Known rows:
Z910: [  2  -1   0  -1   1  -5  -4  -5   3  -4  16   8  -1 -10  -5  29  16   1
  -1   4   4  -1  -9   8  -5   2  -2  -9   4  16 -11   0]
Z620: [ 5 -1 -2 -2 -2 -5 -5 18 -4 -6 -3  1  5 18 -2 -7  2 15  1 -5 -1 -1  9 -2
 -5  0 -3 20 -1  5  6  0]
Z745: [ 1 -1  1  0 -3 -4 -4 -1 -3 -5 -3 -1 -2 -4 -3 -2 -3  5 -1 -2  1 -1 -4  0
  0  0 -2  5 -1  0  4  1]
Z798: [ -3  -2  20  -1  -3  14  -5   4  -3  -6  -7   6  -2   1  -5  17   9   5
  -1  -8  10   1   0   1   8   0  -2  -9  15  14 -10  -4]
Z426: [-2 -2 -1  0 -2 -5 -3 -1 -3 -4 -3 -1  0 -2 -1  3 -2  4 -1 -2  1 -1 -1 -1
  1  0 -2  6 -1 -2  5  4]
Z759: [ -5   1  -9  -2  -1   9  23  10  10  -4  -5  -7   7   4  -4  -1   3 -10
  16  -8  -3  -1  -9  -2   0   0  13  -8  -1 -10  -3   1]
Z782: [ -1   2  -2  -1  -2  -5  -4  -5  -3  -6   0  -2  -3 -13   0  -7  -6   4
  -1   5   3   0  -9   4   7   1  -2   2  -1  -3   6   5]
Z886: [-4 -1  1  2 -3 -4 -1 -4 -3 -2 -4 -1  0 -3 -1 12  1  0 -1 -3  0 -1 -2  0
  2  0  0  2 -1 -5  3  6]
Z874: [ -5  -2  -9  -2  -2   5  -2  -2  -1  -6   4   2  -2 -14  14 -10  -6  -1
  -2   3  -4  -1  10  -3  -1   3  -1   2   0   5   2   1]
Z733: [-4  2 -2  0 -3  4 -3 -4 -2 10  7  1 -2  6 11  2  4 -7 -1 13 -2 -1  8 -3
  2 -1  5 -5 -1 -9 -2 -2]
Z452: [ -5   2  -3   0  -2   1  -5  10  12  11  -7  -7  19   0  -4   0  -1 -10
   0  -8  -4  -1  -8  18  -4  -1  -2   5  -1  -4 -10  -1]
Z411: [ -4   2  -7  -1   4  12  -4  -5  27   6  -8  -7  13   2  13 -13   1 -10
  -1  -8  -2   1 -10  10  -3   1  -1   0   0  11 -10  -2]
Z668: [  5  -2   0  -2  -1   3  13  -4  13  -6   1  -6  -3  45  -3 -15  -4 -10
   3  -8  -4   0  -9  -2  -2   0   7  -8  -1 -11  -3  -5]
Z804: [ 21   6  13  14  15  -4  14  -5  -3   5  -7   3  -3 -15  -6  18  -6  -8
   8  -8  -1   4  22  -3  -3   0  -1  -3  -1 -10  12  -4]
Z698: [-1 -2  1 -1 -2 -4 -2 -1 -2 -4 -4 -2 -1 -2 -4  3 -2  2 -1 -4  0 -1 -5  0
 -1  0 -2  1 -1  0  1  0]
Z129: [-3 -1  0  2 -3 -4 -1 -4 -3 -2 -4  0  0 -4 -1 12  1  0 -1 -3  0 -1 -2  1
  2  0  0  3 -1 -5  3  7]
Z405: [-4 -1  1  2 -3 -4 -1 -4 -2 -2 -5 -1  0 -3 -1 12  1  0 -1 -3 -1 -1 -2  0
  2  0  0  2 -1 -4  2  6]
Z684: [ -4  -2  12  -3  -3  22  -5  -1   0   1  10   8  -3   7  -5  10  14  -5
  -1   2   6  -1   5  -2   1   1  -2  -8  12   9 -10  -5]
Z458: [ -4  -2   4  -2  -2   9  -5  -4   4   3  21   9  -3   1  -6  16  17  -6
  -1  11   3  -1  -1  -1  -4   1  -3  -8   8  10 -10  -5]
Z435: [-4 -1 -8 -2  0  4  3 -4  1 -5  3  6 -1 -9  6 -7  0  0  0 -1 -4  0  5 -3
 -2  1  2  0 -1  7 -5  0]
Z421: [-4 -1  0  3 -3 -5 -1 -4 -3 -2 -4  0  0 -4  0 13  1  0 -1 -2  0 -1 -1  0
  2  0  0  4 -1 -5  3  8]

Facts:
Z277 {ω=feror, σ=Z815}
Z444 {ω=feror}
Z340 {ω=mapon, σ=Z316}
Z230 {ω=klople, σ=Z435}
Z669 {ω=klople, σ=Z408}
Z890 {ω=mapon, σ=Z846}
Z289 {ω=klople, σ=Z922}
Z759 {ω=feror, σ=Z82}
Z243 {ω=mapon, σ=Z621}
Z452 {ω=mapon, σ=Z957}
Z616 {ω=feror}
Z477 {ω=mapon}
Z668 {ω=klople}
Z422 {ω=mapon, σ=Z508}
Z715 {ω=klople, σ=Z14}
Z241 {ω=feror, σ=Z184}
Z421 {ω=mapon, σ=Z266}
Z960 {ω=mapon}
Z798 {ω=mapon, σ=Z462}
Z81 {ω=klople, σ=Z745}
Z723 {ω=mapon, σ=Z81}
Z435 {ω=feror, σ=Z523}
Z899 {ω=klople, σ=Z23}
Z977 {ω=feror, σ=Z426}
Z922 {ω=feror, σ=Z731}
Z154 {ω=mapon, σ=Z628}
Z153 {ω=mapon, σ=Z568}
Z263 {ω=mapon, σ=Z241}
Z593 {ω=mapon}
Z468 {ω=mapon, σ=Z380}
Z913 {ω=mapon, σ=Z810}
Z458 {ω=klople, σ=Z502}
Z363 {ω=mapon, σ=Z458}
Z306 {ω=mapon, σ=Z76}
Z164 {ω=mapon, σ=Z638}
Z252 {ω=mapon}
Z587 {ω=mapon, σ=Z252}
Z886 {ω=mapon, σ=Z354}
Z176 {ω=mapon, σ=Z396}
Z881 {ω=feror, σ=Z176}
Z427 {ω=mapon}
Z426 {ω=mapon, σ=Z913}
Z957 {ω=klople, σ=Z102}
Z502 {ω=klople, σ=Z910}
Z254 {ω=mapon, σ=Z308}
Z847 {ω=mapon}
Z999 {ω=mapon, σ=Z804}
Z620 {ω=mapon}
Z813 {ω=mapon, σ=Z664}
Z10 {ω=klople, σ=Z243}
Z385 {ω=mapon}
Z942 {ω=mapon, σ=Z189}
Z926 {ω=mapon, σ=Z104}
Z837 {ω=mapon, σ=Z468}
Z812 {ω=klople, σ=Z668}
Z841 {ω=mapon}
Z462 {ω=mapon, σ=Z684}
Z900 {ω=mapon}
Z534 {ω=mapon, σ=Z794}
Z815 {ω=mapon, σ=Z812}
Z391 {ω=mapon, σ=Z427}
Z733 {ω=klople, σ=Z230}
Z380 {ω=mapon}
Z638 {ω=mapon, σ=Z108}
Z370 {ω=mapon, σ=Z703}
Z33 {ω=mapon, σ=Z900}
Z706 {ω=feror, σ=Z847}
Z364 {ω=feror, σ=Z593}
Z768 {ω=mapon, σ=Z477}
Z804 {ω=mapon, σ=Z534}
Z8 {ω=klople}
Z406 {ω=mapon, σ=Z813}
Z664 {ω=klople, σ=Z391}
Z874 {ω=feror, σ=Z368}
Z703 {ω=klople}
Z14 {ω=klople, σ=Z808}
Z568 {ω=klople, σ=Z620}
Z621 {ω=mapon, σ=Z289}
Z698 {ω=mapon}
Z129 {ω=mapon, σ=Z881}
Z745 {ω=mapon, σ=Z33}
Z104 {ω=mapon, σ=Z723}
Z87 {ω=feror, σ=Z406}
Z408 {ω=klople, σ=Z706}
Z308 {ω=klople, σ=Z754}
Z470 {ω=mapon, σ=Z960}
Z846 {ω=mapon, σ=Z798}
Z396 {ω=mapon}
Z299 {ω=feror, σ=Z263}
Z189 {ω=mapon}
Z782 {ω=mapon, σ=Z742}
Z628 {ω=mapon, σ=Z411}
Z523 {ω=mapon, σ=Z364}
Z82 {ω=mapon, σ=Z277}
Z68 {ω=klople, σ=Z782}
Z810 {ω=mapon, σ=Z837}
Z908 {ω=mapon, σ=Z68}
Z108 {ω=mapon, σ=Z306}
Z411 {ω=feror, σ=Z295}
Z758 {ω=mapon}
Z742 {ω=mapon, σ=Z418}
Z418 {ω=mapon, σ=Z153}
Z279 {ω=klople}
Z102 {ω=klople, σ=Z979}
Z23 {ω=mapon, σ=Z841}
Z983 {ω=mapon}
Z295 {ω=mapon, σ=Z452}
Z727 {ω=klople}
Z808 {ω=feror, σ=Z208}
Z266 {ω=mapon, σ=Z422}
Z535 {ω=mapon, σ=Z669}
Z517 {ω=klople, σ=Z768}
Z910 {ω=mapon, σ=Z370}
Z794 {ω=klople, σ=Z535}
Z512 {ω=klople, σ=Z759}
Z979 {ω=mapon, σ=Z512}
Z731 {ω=klople}
Z354 {ω=klople, σ=Z279}
Z684 {ω=klople, σ=Z363}
Z184 {ω=feror, σ=Z727}
Z368 {ω=mapon, σ=Z616}
Z316 {ω=mapon, σ=Z758}
Z76 {ω=mapon, σ=Z874}
Z508 {ω=mapon, σ=Z983}
Z208 {ω=klople, σ=Z899}
Z405 {ω=mapon, σ=Z385}
Z754 {ω=mapon, σ=Z340}

Rows:
No name comes twice in this set of rows, the named rows included.
[ -1  -2   1  -1  -2   4  -5  -5   6   4  27   9  -3  -1  -5  18  19  -6
  -1  16   2  -1  -3   0  -4   1  -2  -8   6  10 -10  -5] : Z502
[ -5  -2  -8  -3   2   4  28  -3  12  -6  -4  -7  -2  20  -2  -6   1  -9
   8  -8  -3  -1  -9  -1   1   0  14  -9  -1 -10  -2   2] : Z277
[ 0 -2 -2 -1 -3 -5 -5  9 -4 -5 -3  2  4 12  1  1  4 11 -1 -4 -2 -1  8 -2
 -3 -1 -2 18 -1  0  6  5] : Z153
[ 0 -2 -2  0 -3 -5 -5  3 -3 -6 -2  0  0  4  1 -1 -1  9 -1 -1  0 -1  0 -2
 -1  0 -2 13 -1 -1  6  6] : Z418
[  1  -2  -1  -2  -1   2  16  -5  12  -6   0  -6  -3  44  -1 -11  -2 -10
   0  -8  -3   0  -9  -2   1   0  13  -8  -1 -12  -2  -4] : Z812
[ 2 -2 -3 -2 -3  4 -5 12 -2  4  9  4  1 25 11 -7 10  2  0  9 -3  0 21 -2
 -4  0  1  9 -1 -4  0 -4] : Z568
[ -5   6  -8  -3  -3  14   7  21   6  14  -3  -7   7  14  -4  -2   2 -10
  12   0  -4  -1  -9  -3  -1   0   9  -9  -1 -12  -3  -4] : Z512
[ -5  10  -7  -3  -3  17  -2  22  10  24  -6  -7  13   6  -2  -4   2  -9
   8   3  -4  -1  -9   1  -4  -1   4  -7  -1 -11  -8  -5] : Z102
[17 10  8  9 17  4 16 -4  0 26 -5  2 -3 -8 -3  3 -5 -9  4  2  0  2 27 -3
 -4  0  1 -9 -1 -9  4 -4] : Z794
[ 10  -1  -2  -1   0   1  -5  -4   9   2  32   8  -3  -2  -5  10  15  -5
  -1  20   3   0  -6   1  -4   1  -2  -8   5  15 -10  -5] : Z703
[ -5  -2  -8  -2  -1   6  -4   3  -1  -6   4  -2  -2 -15  11 -15  -6   0
  -1   3  -4   0   9  -3  -3   5  -3   1  -1   9   2  -3] : Z616

The same objects again, as new rows of numbers:
Known rows:
Z881: [ -4  -1 -13   3   9  -9  -7  -5   5  -1  12  -9   5  -1   9  -4  15   8
  -1   1  -8  20  -5 -15  20  -8  -6 -10 -14  -3]
Z241: [ -5  -2 -13   3   9  -9  -6  -4   5  -1  12  -9   5  -1   8  -4  15   8
  -1   1  -7  19  -5 -15  20  -8  -7 -10 -14  -4]
Z354: [  2  -3 -12   0  12 -21 -11 -10   8  -2  16  -2   6  -4   6  -5  17  11
  15   4  -8  14  -2 -11  15  -8  -1   0 -15  -4]
Z886: [  6  -1 -15   3  12 -15   4 -14  10   1   0   1   1   1   8  -4  17   5
  -7   1  -6  14  -2 -16  17  -7  -2   7 -14  -5]
Z874: [ -1   4  -3   1  10 -13  -2  -9   2   8  35  -5   9  -6   8  -3  16  12
 -12   3  -7  28   0 -23  18 -11  -2  -8 -22  -4]
Z664: [ -8 -15 -13   5   7 -18  -3   0   8   1   4   2   1  -5   4  -5  15  11
  16   8  -4  12  -2 -11  14  -8  -3  -3 -15 -12]
Z266: [  3  -2 -15   3  11 -14   5 -12  10   1  -1   3   0   1   8  -4  17   4
  -5   1  -5  14  -2 -16  16  -7  -3   7 -14  -6]
Z977: [ -4  -3 -14   4  10  -8 -13  -7   5  -1  13  -7   5   0   8  -3  15   8
   0   0  -8  19  -3 -17  19  -8  -6 -11 -14   2]
Z768: [  9  -1 -15   3  13 -17   3 -16  11   1   0  -1   2   1   9  -6  18   6
  -8   1  -7  14  -2 -15  18  -7  -1   5 -14  -5]
Z794: [  1  -4 -16  -1  13 -18 -12 -21  12 -19  -8   6   6  -5   2  -1  15   8
  17  -2  -6  29 -11 -13  11 -10  13  -8  -9  -9]
Z812: [ 19  -3 -12   1  17 -18  -3  -9   5   3  18   1   3  -2   6  -4  17  12
  26   5  -2  20  -6 -12  15  -5  -4  -1 -16  -1]
Z370: [  3   6 -18  -2  12 -20  12 -19  13   4  19  -1   3   5   9 -10  18   7
  -7   0  -6  12  -4 -15  17  -8  -1   2 -13  -2]
Z922: [ -5  -9 -13   7   7 -11  -4   0   6   1   4 -11   3  -2   8  -5  14  11
  -2   5  -6  17  -4 -14  21  -7  -7 -15 -14  -7]
Z316: [  4  -9 -15   7  10 -17   8  -9  11   3  -9   0  -1   0   8  -6  16   8
  -7   4  -4  11  -1 -15  18  -6  -2   2 -14 -10]
Z68: [ -1  -3 -13  -6   9 -20 -22 -12  -3   7  -3   6   6  -3   6  -2  15   9
  11   2 -10  16  -4 -11  14  -8  -4  14 -12  -4]
Z723: [  6  17 -12   0  16 -11  -8 -12  23  -1  -7   2  -4  -2   8  -3  15  -5
   3   5 -16  21   7 -15  18  -7 -20   9  -9 -12]
Z76: [  7   4  -3   2  13 -18  11 -18   7  12  25   7   5  -5   8  -4  19   8
 -18   2  -5  24   4 -26  14 -11   2  10 -24  -8]
Z208: [ 19 -11 -14  -3  12  -7  -5  12   4 -13  45 -11  10  -1   7   8  28  -6
  22  -2 -13   6  -9 -13  15 -10   1  18 -14  -8]
Z502: [-14   9 -18  -8   8 -24   8 -15  11   5  51   0   6   5   6 -13  17  10
  17   2  -5  12  -6 -11  13 -10  -3  -3 -12   0]
Z960: [ 20  -2 -14   4  15 -22  -1 -18  13   1  -1  -8   4   1  10  -7  19  11
 -12   4  -9  11  -1 -13  20  -6   1  -1 -15  -4]
Z668: [ 19  -4 -12   0  16 -25 -12 -12   9   0  16  -7   7  -3   8  -7  18  16
  15   7  -8  13  -4 -10  17  -6   1  -6 -16  -2]

Rows:
No name comes twice in this set of rows, the named rows included.
[ 23  -5 -16   1  13 -10   6  -2   9  -6  19  -9   5   2  10   2  25  -3
  -3  -2 -11   8  -6 -16  18  -8   1  15 -14  -7] : Z23
[  6  -1 -16   1  11 -16   1 -15   7   3  -6   3   1   1   8  -4  17   5
  -7   0  -7  15  -2 -16  17  -7  -2  10 -13  -5] : Z908
[ -3   9 -20  -4  10 -19  17 -20  13   6  28   1   2   8   9 -11  18   5
  -5   0  -5  12  -5 -15  16  -8  -3   3 -12  -2] : Z910
[  0  17  -8  -4  16 -14 -23  -8  21  -4   8   1   0  -7   6  -3  14  -1
  26   8 -18  22   7 -11  16  -8 -22   5  -9 -12] : Z81
[ 14  -8 -15   0   9   1  -2  13   2 -10  39 -19  10   1  10   7  25  -5
   5  -4 -13  13 -11 -16  20 -10  -4   5 -13  -6] : Z808
[  6   1  -8   3  12 -16   8 -15   9   7  12   5   3  -2   8  -4  18   6
 -11   1  -5  20   2 -21  15  -9   0   9 -19  -7] : Z638
[  6   0 -13   3  12 -15   5 -15  10   3   4   3   2   0   8  -4  17   5
  -8   1  -6  16  -1 -18  16  -8  -2   7 -16  -6] : Z164
[  3   0 -16   2  11 -15   7 -14  11   2   4   2   1   2   8  -6  17   5
  -6   1  -6  14  -2 -16  17  -7  -3   6 -14  -5] : Z890
[  6   2  -5   2  12 -17  10 -16   8  11  20   7   4  -4   8  -3  18   8
 -15   2  -5  23   3 -24  14 -10   1  10 -22  -8] : Z108
[ 25  -4 -15   2  15 -19   0 -13  12  -3   7 -11   5   1  10  -4  22   7
 -10   2 -12   9  -3 -14  20  -6   2   4 -15  -5] : Z841
[ 21  -1 -15   0  14 -23  -6 -20   9   4  -8  -6   4   1  10  -6  18  11
 -14   3 -11  11  -2 -13  20  -6   1   5 -14  -3] : Z620
[ -1  -2 -13   3   9 -11  -8  -5   6  -1  11 -11   6  -1   9  -5  15  10
  -2   2  -9  19  -5 -14  21  -8  -5 -12 -14  -3] : Z184
[ 19  -5 -16   5  15 -21  -9 -20  15   1   1  -4   4   3   9  -6  19  10
 -10   2  -9   9   1 -15  20  -6   1  -2 -15   2] : Z380
[  6   3 -15   2  13 -14   1 -14  13   0  -1   2   0   0   8  -5  17   3
  -4   2  -8  16   0 -16  17  -7  -6   7 -13  -7] : Z926

